Each row is followed by its class.
[-233 -197  176 -292   87 -127  -82 -329   15 -235   38   19  -57 -434
   76  242  -59 -106 -134  104 -167   33  332  248   31  265  278  184
 -198  151  324 -169   86  475  -57  -46 -169  142 -133   22  291] : fibip
[ -94 -223  122 -499 -160 -246 -261 -309 -178  359 -106   51 -209 -136
   14  238  -90 -201  -10  -13   36  315  -22  143   52   30 -223   37
  -36 -193  198  209   85  217  194 -326 -130  222  -86 -253  -75] : Guko
[  66 -370  183 -812 -122 -137 -180 -289 -325  170   22   35  -83 -189
  -19  135 -102 -260  -13    7  -75  275  143  113   64  119 -187  117
 -153 -112  376  124   -3  235  215 -252 -122  206 -241 -267   -1] : sisa
[ -34 -273  150 -690 -100 -210 -253 -368 -187  295 -105   90 -160 -178
   59  267 -118 -193   -8   -1  -45  258    8  164  102    6 -271   48
  -26 -216  229  297  150  191  211 -319 -139  105 -203 -322  -43] : muti
[  54 -281  210 -621 -165 -110 -159 -253 -159  159   92  -12 -118 -118
 -119   -7  -74 -206  -88    3    8  349  143   94  -11  180  -81  164
 -181   -9  342  -34 -118  151  141 -263 -116  238  -26 -223  -54] : Guko
[  29 -351 -238 -798  347  118   46  260 -502 -324  -92 -202  182   96
  -77  171    9   66 -172 -332  -38  -31 -111  -74  217  -92 -105  -42
   79  -69  268  234   75  -36  207    9  -34   76  -45   31   37] : Guko
[   4 -304  110 -672 -133 -190 -250 -338 -283  256  -58   33 -158 -199
   -7  197  -97 -209  -34  -18    7  266  -72  159  125   31 -250   16
   27 -152  251  232   75  175  220 -270 -123  165 -173 -298  -26] : muti
[   8 -294 -272 -591  361  100  -31  220 -452 -166 -218 -140  160  -12
  -51  153  -99   19 -211 -440  -70  -55 -106 -118  244 -184 -171 -168
   45  -23  283  371  196 -196  198 -113 -154  -14   48   -5   82] : fibip
[ 184 -387 -156 -659  554   31  -76  182 -446 -288 -205   90  155  -93
  -65  128  -48  -87 -338 -278   20  199  -70 -100  173 -118  -37 -237
   77  -80  264  421   79 -244  146    8   45 -194  -45 -177   67] : budo
[ 166 -362 -158 -674  505   41  -29  229 -458 -234 -182   79  196  -74
  -45  215  -75 -134 -261 -251  -21  186   -2 -145  170 -135 -127 -214
    7 -100  231  432   91 -233  152  -81  -42 -151   37 -177   33] : sisa
[ -13 -231  112 -675 -134 -202 -268 -332 -227  272  -38   84 -132 -133
   20  223 -115 -239    6  -12   -7  326  -41  199   86   14 -250   27
   22 -184  251  247   70  203  241 -292 -140  114 -164 -303  -92] : sisa
[-209 -195  168 -372   95 -132  -93 -344  -54 -186  -57   83  -64 -494
   64  307  -65 -157 -171  105 -241   28  292  284  134  305  237   98
 -218  164  306  -78  131  440  -67  -72 -197  137 -259  -37  363] : muti
[ -12 -265  202 -622 -157 -164 -149 -214 -189  121   89 -106 -129 -151
 -169    7  -56 -215  -62   -7   27  374  131   84   -6  165  -79  135
 -169  -27  335   65  -18  166  146 -240 -113  241  -46 -250   -9] : batig
[  12 -278  220 -618 -160  -92 -126 -271 -125  155   50  -69 -130 -184
 -121  117 -122 -218  -12  -57   36  324  127   48    7  217  -96  126
 -135  -26  203   27   -9  151  133 -377  -98  237   51 -270  -92] : muti
[-283 -212  178 -340   77 -165 -121 -375   11 -230  -21   10  -39 -457
   52  246 -103 -146 -151   44 -202  -39  362  265   79  287  291  167
 -193  158  323 -211  136  497  -77  -78 -170  131 -162   41  288] : fibip
[ -14 -328 -126 -842  406  -31    1  321 -404 -223 -223  -62  211   -4
  -37  118 -137 -158 -208 -368   23   -6   27  -89  160 -154 -173 -245
   14 -103  249  441   96  -39  113  -72 -141  -46  129 -132  -60] : gezul
[   5 -260 -238 -471  294   -3  -24  189 -451 -119 -314 -190  100  -11
  -86  156  -52    4 -196 -501 -135   -4 -137 -186  268 -163 -149 -244
   49  -19  256  372  209 -266  192 -150 -181  -37   39  -16   71] : batig
[  28 -222  196 -565 -119 -122 -139 -270 -204  138   34  -32 -111 -140
 -130   41  -61 -219  -79  -51   -4  325   98   48   13  176 -139   88
  -90  -57  332    0  -53  138  156 -259  -81  240  -33 -182  -35] : gezul
[-219 -133  200 -290   60 -113 -107 -348    8 -218    3   31  -82 -435
   98  228  -67 -106 -134   90 -190   10  366  308   37  289  293  139
 -222  120  294 -226  113  548  -53  -61 -216  126 -141  -29  331] : budo
[ -97  -41  137 -417  125 -264 -128 -299 -226 -269  -81  146   -1 -339
   14  408 -139 -184 -120   -8 -357   24   68  237  147  177  128  118
  -55  133  233  -13  231  310   18    2 -248   48 -298 -207  417] : Mivub
[  12 -263 -242 -492  345  -36  -41  229 -480 -190 -303 -155  108  -43
  -90  175  -48   -5 -239 -499 -121    0 -175 -177  223 -190 -162 -255
  125    7  287  361  175 -263  182 -106 -142  -65  114   -6   81] : batig
[ -98  -42  108 -401  127 -293 -128 -248 -218 -220 -125   92  -36 -374
   -3  424 -122 -174 -125  -29 -354    4   42  178  182  206  124  102
   -8   73  228   93  238  291   -1  -17 -207   62 -252 -198  429] : muti
[ -61 -112  109 -280   33 -254 -179 -308 -207 -174  -81   33 -146 -330
   41  369 -115 -272  -58   59 -262  -68   94  247  155   91   93  149
  -46  166  272   31  240  313   69 -103 -236  103 -315  -67  546] : Guko
[ -70 -296  218 -650 -128  -75 -156 -316  -34   96   85 -102  -99 -151
 -113  112 -140 -230    3  -31  -23  281   89   12   16  155  -73  185
 -132  -71  242    8   -5  193  114 -277  -84  204    6 -209  -59] : batig
[ -46 -325 -125 -845  435  -13  -27  313 -377 -295 -229  -54  205   -6
  -75  141 -128 -183 -216 -390   16   21   -9 -120  147 -148 -132 -198
   24 -102  227  472   81  -59   83   19  -76  -71  106 -119   22] : Mivub
[ -19 -256  297 -739 -224 -193 -167 -150 -332   98  183  -28 -184 -101
  -30   24  -18 -250  -82   55   48  355  137  275  -85  146 -229  197
  -59  -11  322   82  -23  199  232 -198 -171  263 -237 -238  -37] : Mivub
[ -32 -269  208 -659 -176 -126 -127 -207 -224  121  118  -31 -135 -129
 -116   21  -91 -258  -42  -40   34  400   78   86  -26  147  -90  134
 -124  -34  313   53  -57  216  166 -227 -116  231  -73 -266  -56] : Mivub
[ -37 -298  147 -653 -129 -109 -290 -374 -232  267  -59  129 -155 -160
   46  223 -105 -217  -15  -44   -2  320  -47  172   90   32 -212   98
  -28 -203  266  252   -2  218  209 -278 -125  171 -215 -275  -45] : Mivub
[  59 -309 -228 -582  380   13  -85  211 -474 -162 -315 -150  162  -65
  -80  164  -97  -54 -227 -488 -140  -31 -163 -176  181 -190 -139 -238
  103   17  239  389  144 -277  183 -103 -143  -30   69  -16   43] : sisa
[  47 -254 -230 -522  370   36  -81  211 -454 -156 -267 -140  130  -86
  -73  174 -104  -35 -213 -451 -100   30 -169 -198  192 -188 -199 -226
   84   10  275  377  149 -265  210 -157 -136   32  110  -22   89] : gezul
[ -63  -72  107 -237   65 -261 -147 -276 -171 -160 -127   40 -140 -273
    0  368 -113 -279 -137   58 -245  -78  102  206  160  159   72  168
  -83   94  265  -41  220  338   58  -72 -235  139 -303  -56  580] : muti
[ -24 -238  149 -708 -137 -242 -256 -346 -203  226  -47   49 -158 -146
    1  243 -100 -223   24   24    6  324  -69  186   85    0 -234   34
   38 -182  207  273   98  199  210 -297 -114   99 -166 -354  -22] : muti
[  29 -332  237 -787 -199 -169 -206 -211 -300  156  106   26 -151 -175
  -70   38  -55 -255 -126   25   84  312  145  291   36  203 -247  123
  -81  -14  326  160  -41  180  187 -216 -114  245 -226 -284  -22] : muti
[-181 -189  211 -391   51  -79  -78 -390 -149 -222   29   45  -67 -464
  114  302  -57 -144 -138   38 -259   34  322  267  107  310  271  150
 -140  107  353 -170   80  495  -60  -89 -170  185 -193   -9  319] : budo
[-168 -191  167 -267  116  -92  -72 -403   34 -216   45   57  -63 -506
  127  278  -96 -104 -120  138 -190  -23  326  287   97  283  316  163
 -159  123  286 -199  121  529  -91 -114 -127  113 -148   14  254] : gezul
[  -3 -245  258 -753 -195 -196 -192 -173 -302  122  119   12 -176 -116
  -60    9  -45 -250 -106   20   76  350  188  300  -55  157 -247  145
 -132  -50  285  159   -1  164  179 -197 -187  229 -200 -305  -45] : batig
[  -7 -210  134 -660 -151 -184 -251 -382 -236  257  -44   63 -171 -167
   17  239 -107 -201    6  -40  -43  289  -29  211  101    9 -241   65
  -23 -179  240  223   60  196  194 -293 -164  154 -152 -301  -42] : batig
[ 127 -370 -158 -679  476  -20 -134  150 -428 -224 -266   68  150  -69
  -91  201  -91 -128 -290 -301  -24  104  -53 -101  214 -132 -120 -174
   55  -87  240  367  134 -186  160 -108  -57 -154  -23 -118  104] : Guko
[  25 -360 -208 -852  333   96    0  215 -514 -281 -153 -197  223   68
 -136  216  -40  -10 -158 -429  -91  -34 -104 -105  194  -88 -146  -60
  112  -68  265  256   99  -36  222  -87  -82   56  -12   11    7] : sisa
[  79 -400 -122 -754  483  -44 -101  203 -377 -227 -254   63  184  -68
  -80  161  -82 -110 -277 -236  -41  112    4 -134  165 -127 -126 -167
  -14  -96  281  392  134 -170  184  -57  -68 -205  -53 -158   43] : muti
[  15 -362 -158 -745  341   82   12  214 -554 -318 -124 -196  189   30
 -135  134  -28   50 -245 -397  -66  -13 -178  -81  196  -73 -114 -102
  104   16  328  222   88  -93  212  -27  -58   79    7   30   56] : batig
[ -67 -360 -126 -899  409  -33  -30  295 -378 -276 -214 -109  218    6
  -27  185 -157 -169 -154 -379    9    2   33 -145  160 -164 -114 -185
   36 -181  262  457  141   71  102  -35 -127  -91  130 -156   29] : budo
[-103  -87  134 -246   51 -291 -130 -349 -192 -150  -78   54 -109 -339
   46  403 -156 -286  -70   21 -319  -42   95  194  152  145  105  138
  -80  122  270   33  200  332   24 -138 -214  120 -317  -73  525] : gezul
[-169 -241  175 -355  156 -138  -41 -413  -27 -191   -1   45  -53 -458
  110  322  -57 -116 -167  105 -199   53  375  283  108  344  280   93
 -208  151  326 -120  182  496  -39  -99 -141  128 -168  -49  294] : budo
[ -91 -132   85 -250   55 -259 -181 -359 -170 -250  -15  -51 -148 -377
  -20  320 -142 -244  -92    5 -249  -98   38  210  104  127  140  204
   13  186  232  -50  248  273   25  -68 -114   95 -258  -39  522] : Mivub
[ 127 -404 -164 -673  535   -9  -78  186 -462 -230 -271   89  180  -85
 -102  124  -34  -94 -370 -282  -11  171  -64 -121  208 -155  -62 -268
   86  -76  301  405  123 -229  150  -11   -4 -215  -25 -144   42] : muti
[ -17 -304 -136 -781  423  -39   -7  302 -441 -242 -258  -79  220    3
  -50  120 -128 -145 -217 -405  -44    2    6 -157  172 -142 -124 -250
   28  -82  259  411  135  -80  120  -75 -131  -25  137 -100   53] : fibip
[  -2 -397 -161 -826  329  144   37  204 -582 -296 -114 -229  175   14
  -99  146    9   22 -196 -413  -43   35  -76  -60  164  -64  -66 -105
   94  -59  293  233   56    5  173  -32  -67   91  -27   31   26] : gezul
[  17 -313 -114 -856  440   11    0  294 -389 -311 -171  -36  236  -37
  -22  166 -117 -114 -166 -303   -2   58   44 -103  110 -137 -151 -187
  -24  -81  219  421   71  -61  116  -66 -119  -35  108 -160  -24] : gezul
[ -10 -271  249 -723 -191 -209 -175 -124 -376  121   88   21 -168 -110
  -58   18    3 -214 -106   21   96  349  158  292  -65  159 -205  121
  -62  -22  357  105   -8  185  218 -199 -155  242 -198 -260  -50] : fibip
[  24 -386  166 -797 -143  -45 -171 -284 -408  169   55   -8 -100 -230
   -7  161 -114 -242  -40  -68  -39  250  136  121  124  125 -203  141
 -106 -100  387  102    8  236  184 -244  -99  321 -223 -169  -32] : batig
[-101  -99  102 -454  135 -297 -107 -257 -266 -217  -73   94    1 -352
   18  431 -105 -181 -124   14 -350   32   91  202  143  193   89   83
  -51   64  257   23  209  328   33  -16 -188   86 -260 -180  381] : sisa
[-107 -168  102 -358   27 -221 -149 -295 -172 -204  -36  -10 -147 -339
  -11  368 -137 -303  -63   58 -202  -82  118  225  135  127   75  200
  -76  137  251   21  222  363   66 -149 -236  108 -268  -86  529] : muti
[ -81 -139  101 -268   82 -257 -145 -327 -205 -181  -76  -35 -150 -357
  -29  335  -86 -298 -129   45 -245  -50  118  216  141  188  122  132
  -59  145  280  -35  208  291   36  -94 -172  151 -295  -23  531] : gezul
[  14 -361 -123 -893  349   66  -16  303 -465 -299 -139 -216  211   22
  -77  170  -88  -37 -218 -341  -52  -18  -99  -99  187  -86 -146 -100
   73  -25  331  247   66  -56  192  -43 -120   36   86  -11   52] : muti
[ -19 -319   91 -590 -143 -159 -267 -359 -272  336  -57   62 -160 -227
   42  237  -83 -198  -21    1  -27  309  -32  164   88   32 -231   37
  -39 -157  292  240   41  182  215 -272 -129  209 -204 -252  -58] : sisa
[ 110 -374  164 -734 -132  -67 -189 -329 -319  213    5   -6 -141 -265
  -50  123  -74 -208  -32  -14  -33  284  180   99   83  136 -175  114
 -191  -87  373   75   16  151  213 -268 -135  270 -209 -295   -5] : budo
[ -48 -332 -268 -547  309   36  -35  170 -461 -159 -283 -165  166  -16
  -72  199  -59   26 -155 -466  -77  -50 -113 -181  250 -177 -143 -199
   33  -62  236  390  176 -196  185 -135 -167  -30  -26  -33   33] : budo
[ -83    2  124 -302  135 -272  -88 -243 -286 -180 -112  138  -24 -374
   23  449 -125 -176 -118  -24 -386   15   36  182  163  167   81   19
  -14  101  153   38  260  204    8  -79 -227   93 -241 -217  381] : gezul
[  41 -374  201 -889 -116  -78 -157 -324 -274  163   84   72  -88 -213
   27  179 -151 -283   17   27  -71  260  168  126   98  136 -190  203
 -174 -140  372  146    6  299  172 -242 -118  210 -279 -265  -16] : Mivub
[  60 -418 -147 -745  441  -58 -122  202 -424 -281 -216   46  165  -62
 -121  117  -91 -201 -248 -289   -2  126  -59 -121  125 -160 -112 -202
   58  -76  225  387   95 -163  194  -54  -84 -219  -34 -182   20] : sisa
[  64 -343 -148 -759  398   54   52  286 -539 -295 -135 -203  143   95
  -75  112    7    5 -279 -331  -83   23 -132  -76  151  -84  -63 -118
  126   -9  367  176  154  -53  228   47  -52   37   41  -10  103] : Mivub
[ 111 -281 -312 -503  363   83   14  218 -463 -188 -210 -123  149  -46
  -33  177  -69   22 -197 -413 -101  -50  -77 -182  253 -153 -165 -143
   41  -32  205  425  184 -249  149  -95 -149  -34   17  -51  121] : muti
[ -25 -270 -251 -510  330   -8  -50  253 -465  -90 -282 -173  113  -44
    7  200 -105  -29 -192 -435 -102   -7 -109 -182  235 -190 -141 -232
   59  -63  269  394  222 -206  182 -138 -197    8  139  -58   86] : fibip
[ -44    9  127 -350  119 -224 -122 -285 -277 -233  -55   84  -70 -381
  -27  418  -77 -132 -143  -18 -375   33   21  215  184  186  104  143
   11   65  252  -23  210  285   30    0 -179  124 -272 -132  450] : batig
[ -65 -234  146 -664 -163 -213 -243 -311 -212  281  -30   79 -157 -111
   45  204  -92 -231    4   16    9  338  -31  193   81   -3 -242   40
  -15 -181  263  221   52  205  226 -255 -134  162 -170 -319  -97] : Mivub
[ -94  -33  175 -466  -10 -230  -94 -207 -168 -188  -40   56  -38 -263
  110  336 -136 -280  -81   28 -438 -112  195  184  114  245   44  202
 -117   74  303  -94   58  438  -52   16 -299  117 -253  -41  564] : muti
[-135  -21  119 -334   92 -283 -143 -276 -209 -188 -115   58  -84 -352
   12  421 -107 -176 -145   19 -379  -45   82  220  193  204   95  147
  -69   52  251   11  302  286    3  -48 -284  113 -272 -164  477] : batig
[  -7   -6  167 -501    8 -225  -84 -258 -182 -240    6   81  -44 -262
   51  311 -115 -265  -62   13 -433  -88  163  254  136  216   62  174
  -74   94  287 -101   71  413  -32    9 -281   35 -208 -123  532] : batig
[  58 -364  183 -725 -150 -133 -152 -233 -368  233   53  -32 -137 -162
    4   82  -66 -247  -87   36  -72  287  222   96   83  130 -192  152
 -216 -147  425   77   28  191  177 -197 -160  282 -217 -241   39] : batig
[  23 -280 -143 -813  458   41  -33  293 -382 -242 -195  -41  196  -26
  -18  180 -108  -78 -168 -309   45   51   13  -76  125 -177 -129 -168
   19 -141  205  471  121  -72  138  -62  -93  -40  152 -149  -32] : fibip
[ 126 -364 -130 -685  489  -28 -118  181 -381 -272 -247   49  160  -68
 -105  125  -91 -120 -286 -251  -12  103  -99 -120  161 -119  -98 -185
   53  -49  221  430  136 -234  170  -37  -47 -196  -46 -177  102] : muti
[ -41   29  153 -466  -20 -268 -119 -233 -213 -269  -14   78  -60 -286
   73  355 -132 -248   -2   26 -369  -38  189  281   74  176  105  203
 -123  130  284 -111   47  478  -29  -13 -294   71 -235  -82  554] : Guko
[-186 -218  179 -362   46 -127 -149 -391  -12 -213   30   50  -62 -471
   49  235 -100 -174 -147   54 -233  -19  339  304   73  288  244  199
 -182  135  310 -138   99  527  -51  -79 -199  100 -209  -25  352] : sisa
[  -3 -257  184 -641 -146 -157 -160 -263 -238  150   61  -50 -133 -155
 -124   84  -70 -227  -31  -16  -34  373   72   83  -17  122  -94  126
 -144  -22  307   93   -1  123  160 -222  -90  229  -84 -294    4] : Mivub
[ -97   -7  161 -358  100 -228 -132 -311 -216 -206 -114   89  -55 -314
   -8  406  -93 -162 -154  -22 -412   -8   69  207  185  156  102  126
  -68   57  251  -15  226  241   18  -33 -271   97 -241 -184  459] : batig
[ -55 -209  144 -659 -184 -216 -251 -315 -258  268  -33   38 -180 -154
  -15  235 -103 -236   53  -14   14  305  -32  166   83   -6 -261   77
  -15 -208  229  244   79  218  234 -290 -174  190 -146 -318  -99] : batig
[ -96 -146  129 -355   81 -267 -117 -313 -179 -191  -61  -23 -112 -328
   35  395 -121 -283  -95   39 -307 -106  158  219  151  210   91  177
  -65  121  295   -1  245  358   20 -130 -202  131 -291  -40  541] : gezul
